Below are the code and all the weights of a small trained network. Each question names an input and a class and asks about switching units off, where a switched-off unit gives its printed mean instead of its output.

import numpy as np


def w(rows, s, z=0):
    codes = np.array(rows[::2]) - 128.0
    scale = np.full(codes.shape[1], s)
    scale[-1] = z or s
    return codes * scale


def norm(h):
    return h / np.sqrt((h * h).mean(-1, keepdims=True) + 1e-5)


def f(y):
    return y / 2 * (1 + np.tanh(0.7978845608 * (y + 0.044715 * y**3)))


def log_softmax(a):
    a = a - a.max(-1, keepdims=True)
    return a - np.log(np.exp(a).sum(-1, keepdims=True))


def net(x, mask):
    res = np.array(x, float).reshape(1, 3) / 4 @ E
    u = 0
    for l in range(3):
        y = f(norm(res) @ A[l][:, :-1].T + A[l][:, -1])
        res = res + np.where(mask[u : u + 7], y, B[l][:, -1]) @ B[l][:, :-1]
        u += 7
    return log_softmax(norm(res)[-1] @ U[:, :-1].T + U[:, -1])


A, B = {}, {}
E = w([
[114,239,52,204,118,28,46],'x0',
[254,136,163,174,46,147,219],'x1',
[177,185,214,121,151,130,207],'x2',
],0.0046)
A[0] = w([
[50,93,135,108,213,16,51,33],'L0N0',
[208,166,243,88,223,220,80,92],'L0N1',
[36,94,15,110,130,131,104,154],'L0N2',
[185,113,56,135,20,96,147,78],'L0N3',
[85,158,113,157,199,59,93,22],'L0N4',
[177,77,138,165,101,177,87,76],'L0N5',
[200,127,177,186,1,39,42,1],'L0N6',
],0.0056,0.00096)
B[0] = w([
[163,100,75,61,143,140,119,254],'L0N0',
[65,108,213,81,150,129,122,196],'L0N1',
[112,64,156,83,191,79,254,234],'L0N2',
[141,179,146,131,142,145,81,185],'L0N3',
[164,79,121,69,111,149,42,201],'L0N4',
[164,144,90,116,150,192,109,150],'L0N5',
[82,122,184,147,129,210,142,198],'L0N6',
],0.0074,0.0041)
A[1] = w([
[94,105,122,157,113,160,76,92],'L1N0',
[89,119,172,130,135,89,109,50],'L1N1',
[150,59,125,108,176,119,96,250],'L1N2',
[144,161,174,187,98,116,67,181],'L1N3',
[78,1,129,118,70,171,182,166],'L1N4',
[80,100,190,185,124,134,157,155],'L1N5',
[12,108,48,107,180,64,55,123],'L1N6',
],0.0082,0.002)
B[1] = w([
[140,129,96,160,139,129,131,130],'L1N0',
[175,137,126,98,63,130,131,127],'L1N1',
[68,179,136,135,155,115,152,223],'L1N2',
[117,20,107,135,137,122,108,162],'L1N3',
[62,159,88,102,148,159,81,237],'L1N4',
[71,162,121,130,95,2,118,162],'L1N5',
[157,236,67,73,231,130,180,254],'L1N6',
],0.0078,0.0071)
A[2] = w([
[102,131,89,170,117,68,80,88],'L2N0',
[78,87,79,161,152,101,202,4],'L2N1',
[124,96,142,151,115,93,172,98],'L2N2',
[91,168,170,136,100,83,181,162],'L2N3',
[94,101,145,2,171,141,136,195],'L2N4',
[114,136,164,148,103,88,176,124],'L2N5',
[124,104,135,110,163,195,180,231],'L2N6',
],0.0089,0.0026)
B[2] = w([
[74,215,101,182,111,212,82,129],'L2N0',
[249,149,154,158,52,108,71,130],'L2N1',
[216,73,123,80,228,111,122,125],'L2N2',
[106,43,178,86,86,118,181,151],'L2N3',
[144,222,30,86,203,150,248,246],'L2N4',
[144,75,199,14,49,112,72,136],'L2N5',
[78,185,57,169,140,3,99,181],'L2N6',
],0.0053,0.012)
U = w([
[153,67,207,112,76,114,148,15],'0',
[117,99,126,253,96,190,61,20],'1',
[130,181,85,122,163,123,183,252],'2',
],0.011,0.0018)

Each question gives the input, the list of numbers given to net, and the class t.
The units are the neurons (one row each of A and B). Each row of codes is followed by its name. A weight is (code - 128) times the scale printed after its matrix; where a second scale follows, it is the last column's (A, B and U).
mask holds one flag per neuron, layer by layer. A switched-off neuron (its flag False) gives its mean, the last column of its row in B, instead of its output. The means were averaged over made-up inputs and are rounded, as every weight is.
A unit's drop is (log p(t) with every unit on - log p(t) with that unit switched off) / (log p(t) with every unit on - log p(t) with every unit switched off).
The circuit of an input: a set's keep is (log p(t) with only the set's units on - log p(t) with every unit switched off) / (log p(t) with every unit on - log p(t) with every unit switched off). Starting from the 12 units with the biggest drops (on a tie, the unit counted first), units are removed one at a time, each time the one whose removal leaves the highest keep (on an exact tie, the one counted first), for as long as the keep stays at least 0.8.
circuit, biggest first: the units of the circuit, biggest drop first
k most important neurons: the k neurons with the biggest drops, biggest first
top k neurons in layer l: the k neurons of layer l with the biggest drops, biggest first
drop of u: that unit's drop, to one decimal
input [0,5,-1], class 1: 2 most important neurons : [L0N2; L2N4]
input [-7,-2,5], class 0: circuit, biggest first : [L1N6]
input [-3,3,5], class 0: 2 most important neurons : [L0N0; L1N6]
input [1,2,-3], class 1: 2 most important neurons : [L1N6; L2N4]
input [-2,6,-1], class 1: top 3 neurons in layer 0 : [L0N2; L0N5; L0N0]
input [1,5,0], class 1: 4 most important neurons : [L0N2; L2N4; L0N3; L1N6]
input [3,0,2], class 1: 3 most important neurons : [L0N2; L1N6; L2N4]
input [3,2,2], class 1: 2 most important neurons : [L0N2; L1N3]
input [0,8,-3], class 1: 2 most important neurons : [L2N4; L1N6]
input [3,7,-1], class 1: 2 most important neurons : [L0N2; L2N4]
input [-2,5,-4], class 1: drop of L1N6 : 0.3
input [2,1,3], class 0: drop of L1N4 : 0.2
input [-2,7,6], class 0: drop of L1N6 : 0.2
input [3,1,5], class 0: most important neuron : [L1N4]
